Here is a tiny trained network, its code and every weight. The questions are about switching its units off for an input and a target symbol, where a switched-off unit gives its printed mean instead of its output.

import numpy as np


def w(rows, s, z=0):
    codes = np.array(rows[::2]) - 128.0
    scale = np.full(codes.shape[1], s)
    scale[-1] = z or s
    return codes * scale


def norm(h):
    return h / np.sqrt((h * h).mean(-1, keepdims=True) + 1e-5)


def f(y):
    return y / 2 * (1 + np.tanh(0.7978845608 * (y + 0.044715 * y**3)))


def softmax(a):
    e = np.exp(a - a.max(-1, keepdims=True))
    return e / e.sum(-1, keepdims=True)


def log_softmax(a):
    a = a - a.max(-1, keepdims=True)
    return a - np.log(np.exp(a).sum(-1, keepdims=True))


def net(x, mask):
    ids = ['Γαβλπτ'.index(c) for c in x.split()]
    T = len(ids)
    res = E[ids] + P[:T]
    r = norm(res)
    for j in range(3):
        rows = slice(4 * j, 4 * j + 4)
        q, k, v = (r @ M[0][rows].T for M in (Q, K, V))
        z = softmax(np.where(np.tri(T) > 0, q @ k.T / 4**0.5, -1e9)) @ v
        o = O[0][rows]
        res = res + np.where(mask[j], z, o[:, -1]) @ o[:, :-1]
    y = f(norm(res) @ A[0][:, :-1].T + A[0][:, -1])
    res = res + np.where(mask[3:11], y, B[0][:, -1]) @ B[0][:, :-1]
    return log_softmax(norm(res)[-1] @ U[:, :-1].T + U[:, -1])


Q, K, V, O, A, B = {}, {}, {}, {}, {}, {}
E = w([
[160,95,133],'Γ',
[58,153,175],'α',
[107,117,128],'β',
[94,92,103],'λ',
[6,116,138],'π',
[154,35,89],'τ',
],0.023)
P = w([
[175,179,114],'0',
[145,157,152],'1',
[117,110,194],'2',
[138,159,151],'3',
[165,102,176],'4',
[140,159,150],'5',
[52,134,177],'6',
[179,144,217],'7',
[192,77,164],'8',
[153,154,146],'9',
[117,7,139],'10',
[144,159,144],'11',
[138,20,141],'12',
],0.012)
Q[0] = w([
[148,53,161],'H0',
[168,200,147],'H0',
[199,153,159],'H0',
[158,201,136],'H0',
[111,114,120],'H1',
[87,186,7],'H1',
[145,210,161],'H1',
[106,38,184],'H1',
[39,10,130],'H2',
[144,175,43],'H2',
[59,214,183],'H2',
[160,147,151],'H2',
],0.013)
K[0] = w([
[129,237,160],'H0',
[160,51,165],'H0',
[175,75,79],'H0',
[152,30,247],'H0',
[59,148,87],'H1',
[83,77,138],'H1',
[113,139,241],'H1',
[142,160,85],'H1',
[135,149,56],'H2',
[110,65,139],'H2',
[67,126,160],'H2',
[100,153,188],'H2',
],0.014)
V[0] = w([
[255,187,107],'H0',
[129,127,242],'H0',
[62,183,167],'H0',
[130,211,203],'H0',
[102,43,53],'H1',
[169,163,212],'H1',
[97,84,73],'H1',
[99,187,168],'H1',
[67,173,143],'H2',
[130,121,80],'H2',
[51,134,97],'H2',
[50,72,204],'H2',
],0.01)
O[0] = w([
[120,172,97,18],'H0',
[219,177,27,190],'H0',
[195,121,249,253],'H0',
[174,172,109,218],'H0',
[211,141,229,157],'H1',
[78,139,60,99],'H1',
[192,127,253,150],'H1',
[60,163,96,118],'H1',
[90,195,149,149],'H2',
[125,122,190,131],'H2',
[77,165,251,157],'H2',
[147,169,126,147],'H2',
],0.0063,0.0049)
A[0] = w([
[187,118,9,23],'N0',
[156,241,127,111],'N1',
[107,197,198,250],'N2',
[184,40,103,85],'N3',
[180,121,72,158],'N4',
[167,39,87,193],'N5',
[87,87,150,129],'N6',
[48,105,228,74],'N7',
],0.011,0.0013)
B[0] = w([
[187,69,98,160],'N0',
[180,157,107,183],'N1',
[155,129,108,248],'N2',
[113,78,101,207],'N3',
[198,51,79,146],'N4',
[3,129,95,204],'N5',
[56,192,146,161],'N6',
[161,110,10,255],'N7',
],0.0053,0.0057)
U = w([
[203,73,56,133],'Γ',
[255,205,107,198],'α',
[46,121,91,212],'β',
[208,104,248,91],'λ',
[91,125,222,3],'π',
[199,74,153,56],'τ',
],0.0093,0.0037)

Each question gives the input, a string of symbols that net reads in full, and the target symbol t.
The units are the heads (4 rows each of Q, K, V and O) and the neurons (one row each of A and B). Each row of codes is followed by its name. A weight is (code - 128) times the scale printed after its matrix; where a second scale follows, it is the last column's (O, A, B and U).
mask holds one flag per unit, heads first, then neurons. A switched-off unit (its flag False) gives its mean, the last column of its rows in O or B, instead of its output. The means were averaged over made-up inputs and are rounded, as every weight is.
A unit's drop is (log p(t) with every unit on - log p(t) with that unit switched off) / (log p(t) with every unit on - log p(t) with every unit switched off).
The circuit of an input: a set's keep is (log p(t) with only the set's units on - log p(t) with every unit switched off) / (log p(t) with every unit on - log p(t) with every unit switched off). Starting from all 11 units, units are removed one at a time, each time the one whose removal leaves the highest keep (on an exact tie, the one counted first), for as long as the keep stays at least 0.8.
units of the circuit, in order: the units of the circuit, biggest drop first
most important unit: the unit with the biggest drop
top k neurons: the k neurons with the biggest drops, biggest first
heads that matter: for each layer, one digit per head in row order, 1 if its drop is at least 0.15 and else 0, layers parted by /
drop of u: that unit's drop, to one decimal
input λ τ β Γ, target Γ: units of the circuit, in order	H0
input β α Γ, target β: units of the circuit, in order	H1, H0
input α β β, target α: units of the circuit, in order	H0, H2
input α β β β λ β Γ, target α: units of the circuit, in order	H2, H0, H1
input β β Γ α λ λ λ λ τ λ τ, target β: units of the circuit, in order	N5, H0, H1
input α β Γ β β π λ λ α, target α: heads that matter	110
input β π Γ Γ Γ, target β: units of the circuit, in order	H1, N5, H0
input λ λ π β Γ Γ λ, target λ: heads that matter	010
input β α λ β β β λ λ α, target α: top 3 neurons	N5, N7, N2
input λ β λ τ π τ τ, target λ: drop of H1	0.9
input Γ β β, target Γ: drop of H2	0.6
input β λ β τ β β λ λ β β π β α, target β: drop of H1	0.6
input β λ β π τ τ λ β λ, target β: drop of N1	0.0
input α β Γ, target α: most important unit	H0
